Here is a tiny trained network, its code and every weight. The questions are about switching its units off for an input and a class, where a switched-off unit gives its printed mean instead of its output.

import numpy as np


def w(rows, s, z=0):
    codes = np.array(rows[::2]) - 128.0
    scale = np.full(codes.shape[1], s)
    scale[-1] = z or s
    return codes * scale


def f(y):
    return np.maximum(y, 0)


def log_softmax(a):
    a = a - a.max(-1, keepdims=True)
    return a - np.log(np.exp(a).sum(-1, keepdims=True))


def net(x, mask):
    res = np.array(x, float).reshape(1, 3) / 4 @ E
    y = f(res @ A[0][:, :-1].T + A[0][:, -1])
    res = res + np.where(mask, y, B[0][:, -1]) @ B[0][:, :-1]
    return log_softmax(res[-1] @ U[:, :-1].T + U[:, -1])


A, B = {}, {}
E = w([
[108,212,100,191,2,73,116,213,147,139,224],'x0',
[160,75,26,24,76,82,170,102,59,223,180],'x1',
[59,117,171,134,107,35,212,129,50,28,126],'x2',
],0.011)
A[0] = w([
[140,78,163,85,159,121,191,76,116,133,46,75],'neuron 1',
[134,209,88,151,59,149,48,190,121,140,174,86],'neuron 2',
[162,97,60,79,80,101,192,87,111,167,164,87],'neuron 3',
[153,150,112,154,99,79,84,140,135,122,156,248],'neuron 4',
[45,196,118,125,35,125,148,251,142,124,194,74],'neuron 5',
[129,92,167,72,169,125,168,57,76,102,56,129],'neuron 6',
[79,165,181,186,168,128,65,132,211,100,70,107],'neuron 7',
[189,151,88,167,129,184,56,141,189,207,162,107],'neuron 8',
[129,107,32,37,134,75,197,90,110,103,187,113],'neuron 9',
[57,136,143,75,107,111,211,131,100,67,89,157],'neuron 10',
[75,198,174,255,176,94,111,193,179,89,74,126],'neuron 11',
[26,84,127,133,105,77,165,141,93,82,103,115],'neuron 12',
[86,124,139,153,119,37,219,107,99,76,128,119],'neuron 13',
[103,123,178,212,162,165,142,136,165,70,141,82],'neuron 14',
[129,235,99,208,48,41,174,167,127,134,181,90],'neuron 15',
[82,163,194,208,153,117,109,157,140,91,72,114],'neuron 16',
[73,151,193,125,117,132,178,112,60,126,161,105],'neuron 17',
[68,135,142,144,113,94,188,111,77,92,104,100],'neuron 18',
[128,124,190,69,214,194,164,61,96,122,73,113],'neuron 19',
[146,84,58,68,59,97,176,139,107,202,154,128],'neuron 20',
[201,138,103,128,108,221,33,133,162,195,136,73],'neuron 21',
[63,103,163,145,91,132,199,87,86,119,128,74],'neuron 22',
[170,106,97,34,90,90,215,118,95,162,158,99],'neuron 23',
[186,141,74,139,210,161,98,56,106,133,86,124],'neuron 24',
[76,118,115,130,143,121,152,181,77,73,169,84],'neuron 25',
[91,98,32,77,90,77,167,98,136,162,85,132],'neuron 26',
],0.0097,0.017)
B[0] = w([
[163,131,182,162,115,126,190,111,126,60,120,199],'neuron 1',
[160,123,202,134,116,119,226,99,117,106,121,197],'neuron 2',
[80,188,180,105,173,124,119,176,108,125,113,208],'neuron 3',
[160,51,2,191,148,93,56,41,89,67,227,245],'neuron 4',
[149,145,189,187,124,107,220,114,108,105,122,214],'neuron 5',
[134,111,153,201,111,128,174,103,88,67,179,242],'neuron 6',
[85,174,138,89,136,113,101,157,111,143,148,224],'neuron 7',
[156,93,154,80,87,206,127,100,141,185,82,210],'neuron 8',
[110,173,132,131,154,110,103,158,112,146,145,223],'neuron 9',
[179,82,84,107,114,147,85,111,154,190,140,229],'neuron 10',
[91,166,120,143,153,145,99,163,86,146,161,254],'neuron 11',
[159,93,141,79,81,173,107,108,154,156,115,204],'neuron 12',
[170,92,137,82,96,162,113,107,149,169,120,220],'neuron 13',
[72,212,159,123,149,114,126,177,124,127,105,195],'neuron 14',
[149,140,184,183,128,123,197,101,128,95,142,227],'neuron 15',
[102,179,117,100,181,118,100,150,94,146,139,223],'neuron 16',
[145,118,151,88,85,157,128,90,182,173,95,172],'neuron 17',
[159,125,127,96,104,179,115,132,152,207,76,189],'neuron 18',
[149,120,136,168,167,105,183,95,113,100,170,242],'neuron 19',
[111,175,122,121,185,108,99,146,79,131,131,241],'neuron 20',
[183,115,185,68,89,156,151,146,188,216,84,199],'neuron 21',
[157,136,171,78,103,182,175,149,176,157,59,163],'neuron 22',
[108,181,147,106,161,130,120,177,90,113,137,220],'neuron 23',
[173,107,112,180,122,152,160,88,114,119,139,200],'neuron 24',
[143,140,166,81,94,162,173,129,186,157,67,161],'neuron 25',
[82,132,134,124,149,122,102,165,149,102,138,209],'neuron 26',
],0.012,0.017)
U = w([
[134,121,151,187,125,124,194,93,92,74,125,74],'0',
[71,187,137,102,166,126,74,218,84,133,124,113],'1',
[150,93,139,59,87,157,109,110,147,195,99,120],'2',
[128,47,47,177,147,115,2,44,78,77,163,253],'3',
[104,120,109,88,105,111,124,177,170,112,105,117],'4',
[95,139,83,130,128,94,69,126,128,103,67,113],'5',
],0.015,0.016)

Each question gives the input, the list of numbers given to net, and the class t.
The units are the neurons (one row each of A and B). Each row of codes is followed by its name. A weight is (code - 128) times the scale printed after its matrix; where a second scale follows, it is the last column's (A, B and U).
mask holds one flag per neuron, in row order. A switched-off neuron (its flag False) gives its mean, the last column of its row in B, instead of its output. The means were averaged over made-up inputs and are rounded, as every weight is.
A unit's drop is (log p(t) with every unit on - log p(t) with that unit switched off) / (log p(t) with every unit on - log p(t) with every unit switched off).
unit that matters most: the unit with the biggest drop
k most important neurons: the k neurons with the biggest drops, biggest first
drop when u is switched off: that unit's drop, to one decimal
input [-6,5,-5], class 0: most important neuron : [neuron 24]
input [2,-3,0], class 3: 2 most important neurons : [neuron 4; neuron 3]
input [6,-6,-5], class 0: 2 most important neurons : [neuron 2; neuron 5]
input [8,8,-2], class 0: 4 most important neurons : [neuron 15; neuron 5; neuron 2; neuron 4]
input [3,-4,-2], class 1: 2 most important neurons : [neuron 6; neuron 10]
input [6,4,-6], class 0: 2 most important neurons : [neuron 2; neuron 5]
input [0,-6,7], class 2: 3 most important neurons : [neuron 13; neuron 12; neuron 10]
input [-3,3,0], class 3: 3 most important neurons : [neuron 5; neuron 15; neuron 2]
input [-3,3,3], class 3: 4 most important neurons : [neuron 5; neuron 15; neuron 2; neuron 21]
input [5,4,6], class 2: 3 most important neurons : [neuron 13; neuron 6; neuron 12]
input [-7,3,-7], class 0: 2 most important neurons : [neuron 19; neuron 24]
input [1,-6,-8], class 2: 2 most important neurons : [neuron 8; neuron 21]
input [-4,-5,2], class 1: drop when neuron 7 is switched off : 0.2
input [-3,1,3], class 3: drop when neuron 5 is switched off : 0.3
input [7,-3,-6], class 0: drop when neuron 2 is switched off : 0.1
input [4,7,-6], class 1: unit that matters most : neuron 20
